Table B holds the same points as the rows below and some others, measured another way and shuffled. Each row below is followed by which row of B it is.
B:
0: [ 163  -76  133  -83 -202  299   16  262   33  118   28 -261 -491  -18
  359  242 -316  -44   71 -121  116  -42 -132  319  191  -41 -183   13
 -101 -226   48    3  119 -151]
1: [ -33  187  -96  -21 -113   67 -139  112   51  -12   13 -117 -264  -13
  130   68 -191  166  -86  107  -22  -93   67   55  212 -244 -239 -167
 -110  -76  191 -136  134 -105]
2: [ -87  -64   55 -252 -167  234  162  291  200  307  -53  -58  -99  -94
   98   -9  -65  -38  186  -18  202  291   42  165   14  169   48  282
 -182  195  -62  -25    9   76]
3: [ -43 -185   -7  172  202 -152   54  -24   82   14  165  108  374 -118
 -169   63  286  133   43   54  125   20  116   45  -94  101  161   34
  -11  161   30   52 -130 -159]
4: [ -91  -57    5   29 -188 -239  -63 -149   36  -52   19   -5  137  -67
 -341  172  140  238  -18  159   59  141  114 -313  257 -192 -417 -318
 -197  -70  205  -84  -30 -246]
5: [-136  124   66  182  266   48   -9  177  160   -8  -49  151  153  -92
  217  137  180  160 -149   89   87   34  125  349   38  -97  276   11
 -138  153   12   -8 -127 -189]
6: [ 245  -44   58  110 -216  135  -74   26  100  112 -104 -132 -363   58
  354  288  -35   41  -27  -65  -54  -43 -201  277  147 -234 -231 -237
    2 -238 -102   19   32 -127]
7: [ 258   37 -205  -48 -353  250  -22  -62  239  280   -4 -135 -252  134
  267   34 -107  129  117  -29 -104  -58 -197  224  -51  -66 -197 -123
  184  -53 -261   63  163  117]
8: [ -82   30 -322 -213 -239   -5  -82   55   48   90  245 -176  -71    1
 -248 -173 -320  202  190  121  134  -47  162 -250   89   28 -295   34
  -76  109  225 -153  239   58]
9: [  -5  245    6 -147 -273  399   -9  -41   58   75  -50 -133 -524   -8
  286  102 -397  -65   45   33 -286  -30  -19  109  108 -192 -496 -267
 -101 -225  134 -172  195  -84]
10: [-220  155 -351  113  125 -207  -96 -180  156  -80  276  152  540  -18
 -380 -153  127  460  -14  259   71  -78  305 -184  -28  -17   20 -103
    1  291  132  -38   35 -101]
11: [  68   98  -70  161  304  325   -8   11  -53  -72  256  -37 -279  -98
  392   -2 -287 -137   17  -47 -299 -418   25  399 -251   13   30  -45
  161 -101  169  -63  139 -107]
12: [  81  105   20   74  -44  -51 -109  325  189    8   25 -112    1  -18
  198  202  172  439 -299   90  263 -109  -26  329  274 -185  174  -21
   54    1   12  165   27 -188]
13: [-422   74   96 -172   -4  258  201   33  174  118  -25  158  200 -139
 -126   28 -144  -19  244   84  149  442  312  -50   56  164  -79  110
 -486  253   87 -184  -88 -154]
14: [-264  198  331 -257   62  481  169  550  103   72  -52  -98 -341 -231
  417  159 -292  -73  -77   -7  171  150  148  453  197   70  142  271
 -334   27  233  -72   39 -204]
15: [  82  -69 -454  328  351  278   -2 -438   31   49  401  161  135   88
  132 -205 -305 -167  459  -89 -329 -322   88  191 -591  226   51  -35
  168  159 -146 -126   86   63]
16: [  28 -271  128 -245 -151 -173  236   66   95  288  -16  -10   69 -293
 -305  -97  491 -113   25   99 -138  170  -30 -188 -213  159 -105  121
  240  112   99   52  -74  177]
17: [   3  162   28 -249 -197  417   -3  402   76   98   97 -282 -514  -43
  375   86 -487   77    6  -24  136  -97    1  334  219  -23 -109  128
 -106 -105  161  -40  245  -92]
18: [ 182 -273  225 -100 -201  332   67  546  107  252  -20 -306 -428   20
  468  337 -318  -41  194 -253  523  157 -166  509  275  109  133  322
 -285  -86 -137   94   22 -156]
19: [  19 -148 -148  201 -129 -180   -1 -480  129   97  -22  174  296   32
 -289   90  264   82  210   92 -157  188   31 -270  -82 -106 -370 -369
  -73   32 -115  -89 -124  -81]
20: [ -86   47   41   96   96 -167 -114  426  157   -5  -31  -25  129  -63
   98  173  211  380 -245  112  418   49  117  250  321 -164  295  113
 -190  156   79   46  -80 -194]
21: [ -13 -244  292  174  107  280   34  226  -42  118 -245    3 -448  -35
  498  391 -284 -445  301 -226  149  308  -28  350  142  -77  -74   41
 -611 -118  -37 -269 -192 -222]
22: [ 222 -283 -252  425   -3 -318 -131 -615   -9    5   71  142  198   81
 -239  115  257  -11  227   27 -304  -75  -64 -269 -189 -200 -422 -503
   84 -109 -101 -115 -105  -83]
23: [ -15  -38 -184  -47   70   98  151 -237   76  110  301   61  172 -146
 -189 -219   63  -19  167   84 -294 -154   94  -53 -402  235  -88    1
  301  129   82   13   98   85]
24: [ 195 -345 -116  350  502  -82 -139  417 -135  -53  369 -138  -79  -41
  302   68 -159  -34  114 -171  367 -388   33  455  -95  133  513  355
   -5   88  110    5  -12 -121]
25: [-349   70 -125  163  248 -239  -89  -58   43 -113   51  217  380 -107
 -286   -1  115  168   28  219  105  151  362 -216   90 -120  -21  -92
 -372  251  234 -251 -133 -187]
26: [-202   76  117 -307 -256  236  188  156  226  238 -103  -15  -49 -136
  -18   27  -14   52   83   84   80  340   94   27   97   77 -147   95
 -198  127   20  -47   13  -15]
27: [ 106  -33 -175  -35 -267  105  -54 -382  -80  103  -20  -72 -474   -9
  -27  -36 -275 -300  275   35 -525  -52  -53 -294 -129 -195 -775 -411
  -13 -247  169 -333  155   92]
28: [  60  148 -275 -156  -97   76   12  -49  127  124  238  -91  -51  -99
  -69 -259   27  169  -44  152 -279 -282   26    2 -237   35 -114  -29
  412   83  127   34  235  175]
29: [ -95  -53   37   22   63  -93  131   46  216   79  130  101  455 -143
 -192   46  395  313  -82  117  174   98  113   91  -31  131  214   74
   77  215  -22  179 -105 -142]
30: [-247  195  -20 -183   36   61  135 -108   79    7  140   93  118 -265
 -243 -185  132   48  -80  238 -340  -39  216 -160 -182   46 -197  -92
  145  103  319  -82   75   -7]
31: [-116  142 -268 -186 -290  -16  -68   -9  158   40  226 -124  124   24
 -288  -76 -173  438   51  183  192    6  177 -212  207  -34 -268  -73
  -67  103  152  -24  207  -72]
32: [-369  507 -420  259  207  412  -37 -499  328  -51  159  389  491  178
   78  -80 -288  330  217  161 -163   40  365  173 -175  -25    3 -275
 -255  328 -191 -169   33 -197]
33: [-195  303 -216  -40   59  104    5 -206  106  -19  146  110   85 -110
 -108 -185  -19  127  -38  229 -354 -136  206  -81 -178  -62 -203 -199
  120  110  211 -136  128   -4]
34: [-201  199  104   28  195   75   13  167   70  -60   -5   72  -21 -189
  127   66   79   81 -192  150  -74  -23  170  183   52 -117   51  -44
  -97   57  237  -95  -34 -165]
35: [-229  -19   24  -13   36 -206   58  387  364  157  -47  120  595  -78
 -163   87  476  533 -142  158  625  363  203  161  243   67  503  296
 -229  457 -139  167 -204 -122]
36: [ 122 -119  104  153  102   29    3  388  204  143  -28  -41   42  -30
  335  228  237  212 -123  -56  345   16  -82  513  100   -6  423  193
   -5  109 -175  190 -112 -130]
37: [  53 -139  337 -131  -18  459  225  404   92  208  -24 -145 -386 -149
  473  243 -188 -220  113 -189  148  113 -102  536   26  174  131  265
 -144  -82  -27   73  -17 -142]
38: [-133   85 -366  -71   49  155   92 -260  149  111  346   93  288  -44
 -237 -314 -119  110  260  125 -182 -106  212  -98 -364  246  -60   44
  166  273   42  -62  148  109]
39: [ -32  -16 -152 -160 -225    4  -60  119   41   21  251 -212  -52  -21
 -180   23 -256  276   81   79  246  -52  109 -124  220    9 -246    5
  -99   -9  218  -26  186 -123]
40: [ 262 -214 -112  346   92  -61 -204  -28 -112  -91  170 -137 -240   75
  204  243 -187   15   94 -106   49 -282  -87  170   87 -178 -158 -200
  -50 -226   74  -75   39 -230]
41: [ 159 -126  -21 -117 -275  340  247  -54  368  464  -86   36   35   24
  200   18  160  -21  256 -100  -35  253 -173  319 -259  223   74  134
  143  175 -464  172  -37  169]
42: [  16  -19  104 -146 -329  311  136 -181   79  137    3  -88 -250  -42
   44  177 -216  -80  199  -26 -166  141  -52  -19   53    5 -518 -237
 -112 -203   37  -58   87 -152]
43: [ -80  -61   77  141  331  368  164 -110  -37   -4  178  111  -79 -146
  233   54 -225 -325  246 -103 -244  -87   98  283 -315  194   14   21
  -77  -10   91 -116  -32 -163]
44: [-102   62   42   97   62  -68 -156  279  -12 -189  150 -134  -54  -46
   47  254 -158  324 -158   80  343  -98  151  113  415 -181  -36  -73
 -286  -84  305  -50   46 -383]
45: [ -23 -176  -54   -7 -221  -59   19 -157   92  126   13   -7   83    1
 -220  121    2   72  233   35  101  231   48 -197  102  -18 -335 -140
 -220   16   -7  -89  -34 -112]
46: [ 176 -364   94 -362 -371 -155  223  205  107  313  148 -248   -6 -230
 -324  -45  335   86   43   29  130   78 -127 -142  -43  247 -126  218
  327   25   81  230   70  127]
47: [ 180 -380  258  340  182  -10  102  -53   43   85  -65   99   50  -75
  211  364  306 -186  110 -163   21   96 -135  318  -92   16   88  -86
  -77  -95 -171   75 -264 -233]
48: [-119    7  -58 -358 -484  -91   72   49  197  195   34 -130   98  -81
 -415  -18   91  334   29  194  174  262   92 -335  238   -1 -376  -49
  -69   86  122   18  109   -6]
49: [ 184 -162  102  390  153    7 -128    1  -48  -85  -22  -16 -207   25
  344  388  -16  -44    1 -106   19 -114  -97  316  132 -243  -66 -250
 -166 -230    1  -52 -104 -320]
50: [-211   70 -125 -202 -142   73  -39  206   59   64   96 -110  -97  -57
 -118  -42 -315  125  148  104  230  134  220 -130  219  -11 -203   91
 -334  122  239 -205  123  -63]
51: [ 194 -271   20  242  -30   16  -69  -19   -4   38   54  -88 -142   56
  172  311  -99  -14  182 -136  155   -9  -97  172  117  -77 -142 -131
 -177 -157  -67  -23  -46 -233]
52: [ 252 -162  391  287  -43  168  163 -190  176  155 -296  125 -105  -72
  405  477  470 -140  -88 -114 -283  147 -287  443  -69 -163  -90 -344
   82 -261 -301  165 -260 -240]
53: [-156  133 -303   40  -15 -209 -210   -3   12 -163  298  -79  176    9
 -305  -25 -171  452  -40  215  212 -165  268 -232  247 -142 -192 -145
 -136   74  334 -113  155 -208]
54: [  11  307  -63  362  100  649   11 -206  372  117 -133  239    8  228
  736  300 -224  112  138 -123  -88   80  -44  765  -80 -108  179 -223
 -205   47 -512   21  -78 -236]
55: [ -71   46  141 -169  -80  370  324 -113  241  193  122   73  151 -178
   14   23  121   37   69   23 -184   96   23  219 -237  273  -19   27
  181   68  -71  174   13  -75]
56: [-239  118 -195  -27  237  170   99 -232   -8  -54  345  115  164 -174
 -193 -229 -192  -60  189  126 -291 -155  288 -110 -323  191 -134  -30
   46  149  287 -168  118  -50]
57: [ -96   89 -125  -10 -178 -219  -30   84  348  133  -31   68  458   12
 -218   58  422  586 -166  221  316  200  105   -8  214  -97  126  -31
  -22  278 -122  153  -71  -75]
58: [ 203 -201 -606  444  186 -151 -243 -460  -18  -23  396   64  218  218
 -126 -118 -205   98  409  -32  -77 -337   67  -96 -296   -1 -111 -194
   82  107 -106 -149   89    8]
59: [  11 -196  105  -99  -59  240  196   64   90  275  -60   11 -179 -127
  138   33  -32 -301  283  -91  -73  222  -30  142 -186  163  -72  140
 -106   67  -71  -89  -57   69]
60: [  72  -28 -262   83  206  -60 -244  350 -148 -168  454 -284 -217  -29
   78  -44 -417  215  -23   18  260 -502  135  135  133  -30   69  146
   22  -27  398  -78  263 -146]
61: [-183    9 -194  188  299  -21   -2  -79   86  -32  224  172  368  -58
 -108  -64   21  127  128   85   65  -33  252   45 -148   94  166   41
 -108  263   64  -86  -54 -116]
62: [ -78 -226  219 -194  -40  -23   19  531 -111  -11  155 -290 -272 -202
  -28  187 -236   11   27  -19  444   49  106   27  354   62  -69  246
 -311  -81  409  -63   62 -244]
63: [ 197 -227 -593   99 -113   86 -176  -14   95  197  384 -180   -5  270
    8 -154 -533  161  538 -127  364 -159   28   45  -96  182   12  211
  -77  217 -193  -90  218  134]
64: [-302  128  -33   11  257   61   45  -61  -34  -65   78  150    8 -214
  -84 -111  -69 -152   65  160 -263    8  286 -102 -148  -17 -144  -59
 -172  123  342 -295   -8  -65]
65: [  56   41   95  130  -60  -25 -149  237   52  -85  -13 -138 -178    8
  216  339  -43  288 -198   32  247  -65  -10  244  403 -280  -75 -169
 -182 -175  125   22   14 -332]
66: [ 102 -322 -146   97  -19  115   86 -182   66  210  152   19   54   31
  -22    9 -126 -165  456 -128   35   96   -9   25 -227  203  -98   56
  -86   94 -168  -69  -27   23]
67: [ -76  -80  176 -184   33  148  -47  654 -129  -40  160 -342 -490 -172
  222  158 -454  -32  -11  -51  402  -87  110  216  357    6    2  289
 -319 -104  439 -122  145 -229]
68: [ 302   10  -82  414  -33  284  -78 -243  225   86  -17   46  -59  230
  517  352  -26  166   77 -140  -69 -126 -214  557  -25 -172    6 -322
   64 -154 -424  141  -33 -227]
69: [-171  -16  107  -68 -317 -306  -59   -9  110   27 -204    9  108  -81
 -347  229  266  270  -86  214  171  381  120 -367  434 -298 -434 -296
 -365  -23  176 -129 -106 -215]
70: [  12 -225  217  261  -41 -294  -13 -145   87   67 -323  174  115  -74
  -71  354  502  -23  -18   61  -14  359  -39  -89  155 -292 -227 -338
 -289  -63  -67 -106 -316 -206]
71: [ -51   35  -64  153   -5   93   87 -394  170   40   81  181  285  -27
  -99   83  148  121  108   79 -217   49   70    6 -152    4 -195 -284
   37   36  -87   16  -52 -165]

[-195   -7 -134   84  123  223 -141 -268  312  283  -37 -226   79  -19
  457 -163   57 -182 -179  277 -400    2 -111 -125 -240  142   56  328
  129   98   70  257]
46
[ -48   72  182   59  267   49  124  337   28 -107  -91 -241 -100   28
 -128  207   31   89  248  -28  -26    1 -109  227   90 -114  -18  189
 -161  -48 -224   51]
43
[-111   23  -80 -189 -131   30 -208 -137    8  148 -135   69  -80 -144
  301 -102 -146  -16   98  -13 -190   13   38 -161 -164  155  159   25
   40  -32  -38  -91]
7
[ 187  329  112   97  209  113   65  418 -215 -253   13   66  -78  201
 -130  233 -200  -18   91 -240  178   88 -365  -33   30  -74  -38 -213
 -138 -256  -35   64]
13
[ 162  -30   36   43  -44 -220   46   22 -190  -56   -3   44  -32  -86
 -191  116 -196 -134  143 -152  133  131   53  -44  -29  123  138 -315
 -262 -364    8  -33]
19
[   7   23   15 -123  -53   80 -137   24 -164   -6   45  176  -48   81
  145 -205 -119   -2 -137  -97   53  134   82 -171   53  105  -51  -48
  -63  129  -58  -64]
39
[ 130    8  -16  262   45 -126  127  120   60  -67  -26 -285    1  -79
 -256  258  -28 -194   26    7   55    8  -48  177  -74   20  -34 -204
 -213 -362  115  179]
47
[ 191  124   13 -116 -176  -37 -125  394 -147 -295  -94  182  -96  -90
 -246  105   35   66  209 -347   71  -65   51  150   42 -254   57 -291
   -4 -105 -246 -304]
32
[-157 -134  134  -72  125   55  -18  147  157    6  -73 -176  -34  -66
  -10  -83  251   81  146   45 -175  -28  170  230  109 -158   34  361
  -53  254 -365  -75]
11
[  73   83 -184  173 -178 -186  -17  -41  -80 -135   53 -223   56  -40
  -15   56   99 -136 -101  -11   21   50   79    1 -213  -88   42 -277
   61 -201  143   99]
29
[ 308  127 -354  293 -200   78 -111  109   35 -161   42 -230   86   17
   45   36   77 -171 -364   14 -177  -77    9    1 -265 -134 -114 -256
  247 -123  240  178]
35
[ 300 -161  -59  -33 -119  -47  -94   30 -216  -57   68  200   23  -19
  -57 -197 -101  -65 -106 -167  -38  117  268 -131   33   61   79 -163
  -89  -15 -119 -148]
65
[ 157 -121  -97  -19 -147  -67  -76   73 -142 -106   16  -69    2  -48
    4 -143   88   56  -51  -65 -131   40  335   21  -17  -96   47   -6
   64  113 -162 -118]
10
[ -81  269   92   71  191  -39  138  165 -186  -62  -66 -227 -140   84
   73  288 -261   46  213  -16  119  123 -269  -46  -85  105   22  -38
 -164 -297   83  180]
59
[ 166  -40   14   16    4    3    2  134 -129    2  -46  -10 -101  -28
  -70   46 -247  -24    3  -76   29   72   75  -19   41  165  -54  -98
 -192 -136   13    4]
51
[-288  130  117  -77  -69 -214   96  216 -127 -123 -139 -386 -246  -92
  -76  255   12  219  277   15  219   25  118  255   26  -51 -108   -8
 -156  -56  -24   -9]
15
[ 246 -239  -63  185  172  153  -83   -6  477  173 -137  -37  159 -259
 -100   38  104 -343  130   26 -558 -172  -86  155 -159  -40  299  159
  -27 -242 -230   25]
52
[  94 -224   -2  -34  104  304 -222  -11  413  217  -89  175   90 -141
   51 -226   88 -228  -75    3 -430 -106   -1   54   10   41   90  240
  -32  131 -263  -71]
6
[  88  -87   24  -80 -189 -112 -105   46 -229 -152  152  199   10   58
 -148 -249   68  -49 -199 -185  245  164  303  -52  156  -31  -83 -254
 -142  147  -97 -159]
53
[ 227  -19   16   -8 -178 -204  -15  111 -415 -243  176  181   -2  104
 -226 -134  -68  -42 -155 -255  342  222  260 -107  132   -1  -62 -415
 -191  -44  -13 -118]
44
[ 443 -297    5  264  298  252   -2  151  364  104  -26   34  166  -89
 -245  -22   22 -336  -65  -30 -444  -93  -50  141   18   12  114  150
 -158 -151 -233   79]
70
[ 175 -158 -140  -74 -189   65 -208   35  189   93 -184   57  -31 -286
   -5  -28  -37  -97   73  -70 -335 -147  163   87 -118   26  126  -30
   35  -90 -128 -167]
68
[  -9 -159   84 -105  120   55  -73   65   52   10  -32   21   39  -51
   63 -184  182   44  182  -55 -294   13  166   42   39 -147  226  310
   19  191 -444 -168]
33
[-346   73   -3 -150 -225 -384  -30 -261 -295  -49   46 -134  -51  -49
  179  -93   83   59  145   -6  218  217  228 -132 -120   10  174 -148
  -33  -37   -6  -69]
28
[ 124 -358   66   48   95   42  -24    7  285  172  -79  -39   33 -211
 -191  -71   51 -189   49   33 -268  -47  207  196   86   86   73  177
 -241  -18 -224  -46]
22
[  56 -127   82  -94   37  100 -140   55   29   -3   46  230   45   13
  -37 -246   80  -95  -52 -134  -65   67  114  -30  125  -35   55   51
 -101  167 -269 -146]
1
[-156  249   89 -165 -112 -109  -90   37 -360 -148   84  191 -101  135
   89  -62 -140   32   12 -201  377  226  -58 -214   29   45  -19 -304
 -122  -39   26  -81]
17
[ 292 -111 -304   87 -187  127 -233  -69  116   32  -12    5  119 -110
  168 -198   61 -159 -231   -3 -418  -77  162  -86 -229  -38  110  -35
  242   14  -15  -25]
57
[  51  239   28   24  126   94  -55  118 -112  -77    7  103  -19  110
  108   64 -153  -87   56 -135   17   90 -290 -164  -96   12   98 -124
  -32 -191  -23   53]
26
[ 183 -128   58   82  -36 -147   49  127  -96  -95   34    0  -19  -60
 -313   41  -37 -120   -3 -133  141   86  176  104  105   34  -20 -229
 -281 -163  -52  -46]
49
[  27  244  -68   52   53  302 -121  181   73   30  -66  -25 -102   98
  177   62 -240  -70 -207   -4  -26  -10 -282  -76  -75  141 -220  -52
  -13  -44  191  176]
18
[ 131  -97 -201   27 -282 -117 -163 -125  -63  -56   78   14   86  -80
   30 -199  128 -142 -208  -57  -65   50  281  -70 -123  -48   58 -220
   86   14   18  -73]
12
